Below is a small trained network, with its code and all its weights. Each question gives an input and a class and asks what happens when units are switched off, that is, made to give their printed mean instead of their output.

import numpy as np


def w(rows, s, z=0):
    codes = np.array(rows[::2]) - 128.0
    scale = np.full(codes.shape[1], s)
    scale[-1] = z or s
    return codes * scale


def f(y):
    return np.maximum(y, 0)


def log_softmax(a):
    a = a - a.max(-1, keepdims=True)
    return a - np.log(np.exp(a).sum(-1, keepdims=True))


def net(x, mask):
    res = np.array(x, float).reshape(1, 4) / 4 @ E
    y = f(res @ A[0][:, :-1].T + A[0][:, -1])
    res = res + np.where(mask, y, B[0][:, -1]) @ B[0][:, :-1]
    return log_softmax(res[-1] @ U[:, :-1].T + U[:, -1])


A, B = {}, {}
E = w([
[75,242,213],'x0',
[254,222,130],'x1',
[128,127,128],'x2',
[165,24,243],'x3',
],0.0097)
A[0] = w([
[189,153,129,152],'N1',
[100,142,10,151],'N2',
[135,159,107,59],'N3',
[184,148,126,155],'N4',
[128,87,113,151],'N5',
[178,167,107,107],'N6',
[90,203,83,169],'N7',
[127,170,114,66],'N8',
[78,112,144,167],'N9',
[183,77,130,110],'N10',
[66,110,127,254],'N11',
[185,121,127,35],'N12',
[86,138,158,94],'N13',
[194,150,129,156],'N14',
[57,87,114,219],'N15',
[166,84,121,59],'N16',
[119,91,116,105],'N17',
[144,94,108,232],'N18',
[156,193,82,176],'N19',
[83,157,122,169],'N20',
[90,121,143,151],'N21',
[111,102,116,95],'N22',
[140,116,213,119],'N23',
[94,181,100,129],'N24',
[58,95,124,242],'N25',
[79,158,100,167],'N26',
[154,113,5,178],'N27',
[110,142,86,38],'N28',
[126,90,118,54],'N29',
],0.023,0.0055)
B[0] = w([
[110,132,183,196],'N1',
[70,163,66,241],'N2',
[147,105,146,156],'N3',
[100,111,162,190],'N4',
[148,106,153,178],'N5',
[145,93,169,191],'N6',
[188,116,146,228],'N7',
[171,114,154,163],'N8',
[137,90,79,186],'N9',
[86,63,172,199],'N10',
[131,105,57,211],'N11',
[36,110,161,167],'N12',
[127,134,93,167],'N13',
[82,131,173,200],'N14',
[160,60,127,227],'N15',
[124,99,177,177],'N16',
[150,87,167,166],'N17',
[106,54,148,191],'N18',
[169,100,184,218],'N19',
[154,122,91,183],'N20',
[137,97,72,169],'N21',
[148,122,139,158],'N22',
[5,160,124,199],'N23',
[201,115,139,195],'N24',
[174,63,94,223],'N25',
[147,117,98,192],'N26',
[13,214,130,249],'N27',
[95,54,121,160],'N28',
[140,101,186,159],'N29',
],0.014,0.018)
U = w([
[93,70,21,210],'0',
[210,28,157,139],'1',
[102,234,184,182],'2',
[123,87,172,7],'3',
[248,111,16,45],'4',
],0.012,0.013)

Each question gives the input, the list of numbers given to net, and the class t.
The units are the neurons (one row each of A and B). Each row of codes is followed by its name. A weight is (code - 128) times the scale printed after its matrix; where a second scale follows, it is the last column's (A, B and U).
mask holds one flag per neuron, in row order. A switched-off neuron (its flag False) gives its mean, the last column of its row in B, instead of its output. The means were averaged over made-up inputs and are rounded, as every weight is.
A unit's drop is (log p(t) with every unit on - log p(t) with that unit switched off) / (log p(t) with every unit on - log p(t) with every unit switched off).
The circuit of an input: a set's keep is (log p(t) with only the set's units on - log p(t) with every unit switched off) / (log p(t) with every unit on - log p(t) with every unit switched off). Starting from the 12 units with the biggest drops (on a tie, the unit counted first), units are removed one at a time, each time the one whose removal leaves the highest keep (on an exact tie, the one counted first), for as long as the keep stays at least 0.8.
units of the circuit, in order: the units of the circuit, biggest drop first
unit that matters most: the unit with the biggest drop
top k neurons: the k neurons with the biggest drops, biggest first
drop when u is switched off: that unit's drop, to one decimal
input [-7,2,5,-8], class 2: units of the circuit, in order -> (N27)
input [-6,1,-4,0], class 2: units of the circuit, in order -> (N27; N25; N11)
input [7,0,-5,1], class 0: top 4 neurons -> (N23; N19; N25; N15)
input [7,-1,2,1], class 0: top 2 neurons -> (N23; N19)
input [0,2,8,5], class 3: top 3 neurons -> (N27; N2; N10)
input [0,6,6,1], class 3: top 3 neurons -> (N27; N2; N6)
input [-7,2,1,1], class 3: top 2 neurons -> (N10; N18)
input [1,1,-8,-8], class 1: top 4 neurons -> (N19; N7; N24; N28)
input [0,8,8,-8], class 2: top 2 neurons -> (N27; N2)
input [2,2,-5,-8], class 1: top 3 neurons -> (N19; N7; N24)
input [0,6,-1,-1], class 2: drop when N9 is switched off -> 0.1
input [6,-2,-4,1], class 0: drop when N23 is switched off -> 0.6
input [7,-4,-1,2], class 0: drop when N23 is switched off -> 0.2
input [3,1,2,8], class 2: unit that matters most -> N23
input [1,6,-3,1], class 2: drop when N25 is switched off -> 0.3
